Q:
103  21  150  68  131  97
150  109  50  140  106  183
127  129  152  49  138  67
A: 127

Q:
104  103  98  102  98  102
106  81  169  130  174  141
83  88  90  92  78  64
A: 83

Q:
9  78  72  166  106  89  74
155  123  140  66  101  120  125
125  106  112  72  96  112  112
A: 125

Q:
112  50  106  127  115  138
107  45  101  129  127  133
143  31  107  146  141  148
A: 143

Q:
44  151  63  96  58
95  154  33  108  138
118  61  62  127  169
A: 118

Q:
50  100  138  68  143
149  134  32  152  86
92  104  81  100  149
A: 92

Q:
50  62  103  120  111
23  116  30  173  87
62  135  108  95  97
A: 62

Q:
94  129  31  102  134  134
63  53  93  45  128  118
113  106  59  149  96  43
A: 113

Q:
114  48  86  180  31
118  66  85  124  82
93  178  107  27  104
A: 93

Q:
65  45  17  95  141  56
73  83  29  81  149  121
66  53  33  97  132  60
A: 66
---
[[150  92 127 116  57 136 115]
 [ 56 135  70  26  43  87  52]
 [ 75  40 135 114  62 187 134]] 134

[[ 52 130  93   9  86  69]
 [172  74 124  67  70 135]
 [136 102  93  67 118  63]] 63

[[ 97 123  82  83  46  93]
 [ 29 112  69 100  65 113]
 [112 118  41  86  34  68]] 68

[[ 43 138 165  60 138]
 [ 14 105 176  61 105]
 [111  63 148  60  63]] 63

[[123  91 126 118  94  93]
 [ 19  22  38 165  75  90]
 [ 56 151  93 111 125  42]] 42

[[102 116  99 110 102 129 101]
 [ 94 105  93  94 100 103  98]
 [127 165  62 139 112 179 111]] 111

[[ 86  82 105  64]
 [ 66 188 124 118]
 [100  19  71 145]] 145
---
110  91  93  97  109
82  65  66  69  99
119  109  64  23  136
Answer: 99

35  107  154  70  83  139  39
76  41  125  175  69  91  147
63  91  145  77  33  126  158
Answer: 147

47  50  80  89
13  26  47  92
54  31  53  147
Answer: 92

57  104  90  180  18
47  112  71  96  78
112  103  109  78  124
Answer: 78

117  30  119  15  116  111
69  110  110  70  38  137
128  69  37  72  90  153
Answer: 137

127  22  145  113  85  143  25
70  94  83  82  83  71  77
22  147  35  137  27  39  134
Answer: 77

87  63  13  180  95
83  57  72  102  113
105  79  49  164  157
Answer: 113

142  57  152  42  29  113  54
140  99  139  136  143  115  169
135  140  146  87  121  95  62
Answer: 169
---
array([[100,  96, 149, 152, 136, 165],
       [139,  92, 160, 114, 146,  87],
       [120, 125, 160, 121, 104, 143]]) → 165, 87

array([ 71, 102,  22,  56, 124]) → 124, 22

array([181, 178,  94, 125, 104]) → 181, 94

array([153,  67, 175,  65]) → 175, 65

array([ 27, 103, 133, 122, 116]) → 133, 27

array([[111,  94,  71,  96, 104,  82],
       [111, 106, 110, 169,  87,  99]]) → 169, 71

array([[ 97,  73,  49, 131,  52],
       [111,  95,  65, 110,  71],
       [ 57, 114, 176,  32, 145]]) → 176, 32

array([ 60,  42, 113,  22,  58]) → 113, 22

array([ 83,  85, 105,  18, 115]) → 115, 18

array([[102,  59, 145,  81, 153],
       [ 59, 110,  56,  93,  62],
       [152, 180,  68, 139,  64]]) → 180, 56
---
[[ 42  76  97 100  92  94]
 [182  69 102  99 125  74]
 [ 73  88  97 103  25 105]
 [ 44 119  95  99  69  94]
 [ 68  62  95 103  22 104]
 [181  57 102 100 119  72]
 [ 71  61  98 102  84  88]
 [ 84 165 105  86 181 107]] | 86

[[ 81  27 112 140 165 144  21  54 178 126 118]
 [156  34  51 100 134 116  57  84  44 121  97]
 [ 52 116  58 103  93  95  83 127  87  26  22]
 [182  24 122  61  99 154 149 128  33  19  64]
 [ 51  50  52 121  31 148  19 111  37  92 171]
 [ 95 159 171 128 148  27  53 128  36 166 156]
 [179  59  99  85 106  47  56 132 107 113  38]
 [113 120  30  91 169 160  23  62 182  67 164]
 [160  99  95  58 136 163  19 181  34  94  21]
 [ 62 105 146 138  50 155 178 130  95  62 144]
 [ 95 137 112  69  21  60  54 108  25  87 157]] | 25

[[ 99  93  90  93  93 116 105  87 104  88  46  97 119]
 [102  93 114 113 113  76  92 121  99 121 183 104  71]
 [114 100 106 110 117  92  77 117 101  86  98 117 117]
 [ 99 103 101 101  99  99  99  99 105 100  99 101 100]
 [ 90  99  95  93  90 103 114  91  97 109 100  88  89]
 [100  84  94  96  95 110 103  91  99  94  71 100 110]
 [ 91 102 106 100 114  96  92  92  98  93  97 102  99]
 [100  94  99 100 102  99 100 100 102  99 101  98  99]] | 101

[[ 56 102  98 109 159 156  75  58 102 111  63 134 117 104  90]
 [103  68 165  51  94 164  46 165 149  69  81  64 146 111  34]
 [122  66 160 114  73 132  39  95 140 124  76  69  49  77 112]
 [ 65 100  42  59 153 139  54  98  48 100 147 124 131  35  37]
 [160 125 126 132 136  94  48 115  52  36 132  37 121 117  96]
 [ 61 100 162 136  55 165 145 163  37 159 145  36 115  92 112]
 [104  68 137 115 144 110  96  58  40 120  69  50 129  46  78]
 [ 36 138 137 147  74  96  76 141  45 129 143  57  95  93  37]
 [ 50 143  96 132  62  76  98  47 118 116 157  90  51  57 137]
 [ 56 102  82  45  88 119 131 145 145  91 165  42  87 126 145]
 [149  75 123 154  65  92 129  58  90  78  72  63 158  39  97]] | 158

[[136  89 112  91  91 150  61  30 128 112 102]
 [120  88 107  86 119 188  71  60 136  72  87]
 [138  83  78  96 115 159  69 114  57 131  91]
 [156  65 108 107 116 109  78  63  86 155 133]
 [160  80  93 103 103 108  78  56  88 159 132]
 [128  69  89 102 116 149  68  73 101 128  90]
 [136  95  98  99 101 153  53  63  92 110 101]
 [126  90 101  97  96 176  56  70  83 108  94]] | 83
---
array([100,  88,  29, 103]) Answer: 100, 103

array([109, 149, 122,  29, 150]) Answer: 109, 150

array([132, 152,  17,  82]) Answer: 132, 82

array([ 15, 137, 139,  96, 100, 123,  56]) Answer: 15, 56

array([[158, 108,  51,  64, 110, 165],
       [113, 152, 134,  29,  77,  26],
       [ 75, 160,  44,  55,  92, 114]]) Answer: 158, 114

array([134,  52,  79,  94, 111,  75, 190]) Answer: 134, 190

array([[101, 118, 114, 122, 154,  73,  85],
       [ 72, 123,  85, 113, 170,  81,  65]]) Answer: 101, 65

array([[ 83,  75, 124, 107,  74],
       [ 28,  65,  63,  52,  61],
       [115, 129,  80,  55, 141]]) Answer: 83, 141

array([ 50, 174,  28,  96, 109]) Answer: 50, 109
